Below are the code and all the weights of a small trained network. Each question names an input and a class and asks about switching units off, where a switched-off unit gives its printed mean instead of its output.

import numpy as np


def w(rows, s, z=0):
    codes = np.array(rows[::2]) - 128.0
    scale = np.full(codes.shape[1], s)
    scale[-1] = z or s
    return codes * scale


def f(y):
    return np.maximum(y, 0)


def log_softmax(a):
    a = a - a.max(-1, keepdims=True)
    return a - np.log(np.exp(a).sum(-1, keepdims=True))


def net(x, mask):
    res = np.array(x, float).reshape(1, 7) / 4 @ E
    y = f(res @ A[0][:, :-1].T + A[0][:, -1])
    res = res + np.where(mask, y, B[0][:, -1]) @ B[0][:, :-1]
    return log_softmax(res[-1] @ U[:, :-1].T + U[:, -1])


A, B = {}, {}
E = w([
[144,105,136,143,140,119,109,129,132],'x0',
[89,227,199,201,158,171,135,187,198],'x1',
[145,141,83,158,2,60,51,149,194],'x2',
[237,183,183,101,106,53,125,209,54],'x3',
[57,127,195,138,72,147,11,108,68],'x4',
[118,173,131,116,118,114,144,84,132],'x5',
[142,129,129,129,138,128,106,118,133],'x6',
],0.0095)
A[0] = w([
[220,163,54,128,168,127,189,139,191,139],'N1',
[122,80,199,89,240,129,157,90,70,10],'N2',
[20,61,71,175,152,215,122,19,210,103],'N3',
[14,102,197,113,129,122,46,85,95,103],'N4',
[130,85,96,98,76,80,130,114,133,124],'N5',
[85,202,183,245,153,109,134,195,198,20],'N6',
[131,196,179,198,183,176,112,179,146,96],'N7',
[144,27,71,11,106,80,118,74,48,119],'N8',
[90,167,173,133,122,157,130,196,192,138],'N9',
[69,163,154,136,84,168,70,118,22,119],'N10',
[85,105,169,91,244,254,170,63,63,36],'N11',
[173,146,56,117,168,103,213,163,167,95],'N12',
[87,117,59,133,68,108,84,124,223,101],'N13',
[203,213,204,66,130,20,136,207,55,42],'N14',
[138,146,180,139,93,157,84,139,37,95],'N15',
],0.0077,0.0011)
B[0] = w([
[30,75,158,131,131,107,68,76,206,192],'N1',
[116,152,167,66,34,123,84,133,104,200],'N2',
[165,155,45,155,216,88,206,191,95,251],'N3',
[84,72,118,132,165,133,143,113,191,206],'N4',
[169,136,175,151,78,180,77,127,127,165],'N5',
[168,185,144,136,77,215,157,93,89,213],'N6',
[192,153,119,196,115,167,123,103,102,198],'N7',
[190,186,134,173,109,255,211,58,61,217],'N8',
[196,145,135,188,117,142,110,60,130,184],'N9',
[93,52,139,136,171,150,77,118,236,191],'N10',
[121,165,191,73,53,49,73,181,92,241],'N11',
[96,62,188,118,165,119,85,44,243,189],'N12',
[143,146,146,68,65,17,95,206,90,190],'N13',
[98,143,47,132,210,58,180,173,87,228],'N14',
[58,70,124,153,206,119,85,116,182,174],'N15',
],0.0077,0.014)
U = w([
[184,167,133,158,103,246,157,59,111,176],'0',
[127,145,68,130,210,92,175,184,115,87],'1',
[75,59,156,130,142,147,121,80,213,4],'2',
[143,156,168,90,25,75,102,182,125,254],'3',
],0.014,0.00073)

Each question gives the input, the list of numbers given to net, and the class t.
The units are the neurons (one row each of A and B). Each row of codes is followed by its name. A weight is (code - 128) times the scale printed after its matrix; where a second scale follows, it is the last column's (A, B and U).
mask holds one flag per neuron, in row order. A switched-off neuron (its flag False) gives its mean, the last column of its row in B, instead of its output. The means were averaged over made-up inputs and are rounded, as every weight is.
A unit's drop is (log p(t) with every unit on - log p(t) with that unit switched off) / (log p(t) with every unit on - log p(t) with every unit switched off).
The circuit of an input: a set's keep is (log p(t) with only the set's units on - log p(t) with every unit switched off) / (log p(t) with every unit on - log p(t) with every unit switched off). Starting from the 12 units with the biggest drops (on a tie, the unit counted first), units are removed one at a time, each time the one whose removal leaves the highest keep (on an exact tie, the one counted first), for as long as the keep stays at least 0.8.
circuit, biggest first: the units of the circuit, biggest drop first
unit that matters most: the unit with the biggest drop
k most important neurons: the k neurons with the biggest drops, biggest first
drop of u: that unit's drop, to one decimal
input [6,4,-5,2,-3,-6,-5], class 3: circuit, biggest first -> (N11 N3)
input [7,7,2,6,-8,7,-4], class 2: 4 most important neurons -> (N1 N12 N8 N3)
input [7,6,7,-6,1,-1,1], class 3: 4 most important neurons -> (N13 N8 N14 N6)
input [-2,5,-2,6,6,-5,2], class 1: unit that matters most -> N14
input [0,-1,2,0,3,7,4], class 2: circuit, biggest first -> (N11 N6)
input [0,-6,-3,7,3,-8,0], class 1: 3 most important neurons -> (N14 N6 N15)
input [8,5,-7,1,5,0,-6], class 3: 3 most important neurons -> (N11 N8 N2)
input [-7,-1,7,-5,0,1,8], class 3: 2 most important neurons -> (N13 N14)
input [7,7,-8,-5,3,-6,-8], class 3: 3 most important neurons -> (N11 N8 N2)
input [-2,-7,-3,-8,-3,-5,-7], class 1: 2 most important neurons -> (N3 N6)
input [4,-6,7,-7,-1,-4,2], class 1: 3 most important neurons -> (N3 N13 N11)
input [5,0,3,-3,3,7,0], class 1: 2 most important neurons -> (N11 N12)
input [7,-6,1,1,8,-7,-4], class 2: 4 most important neurons -> (N10 N15 N4 N6)
input [3,7,1,-6,-6,-3,-4], class 0: circuit, biggest first -> (N6)
input [-7,4,-8,1,7,-1,8], class 3: 2 most important neurons -> (N11 N2)
input [-5,-1,-5,4,-5,-2,-4], class 2: 2 most important neurons -> (N12 N3)
input [-1,8,-7,3,-4,0,5], class 0: 2 most important neurons -> (N7 N6)
input [-1,7,6,2,1,-4,-1], class 0: 2 most important neurons -> (N6 N11)
input [-7,-2,2,6,7,-3,-6], class 2: drop of N10 -> 0.4
input [-4,0,-3,-2,5,5,2], class 2: drop of N14 -> 0.1
input [-3,3,0,-6,-4,-5,0], class 1: unit that matters most -> N3
input [-5,5,-7,4,-5,-5,-7], class 3: drop of N8 -> 0.2
input [-7,-1,2,-8,-7,4,3], class 1: drop of N1 -> 0.0
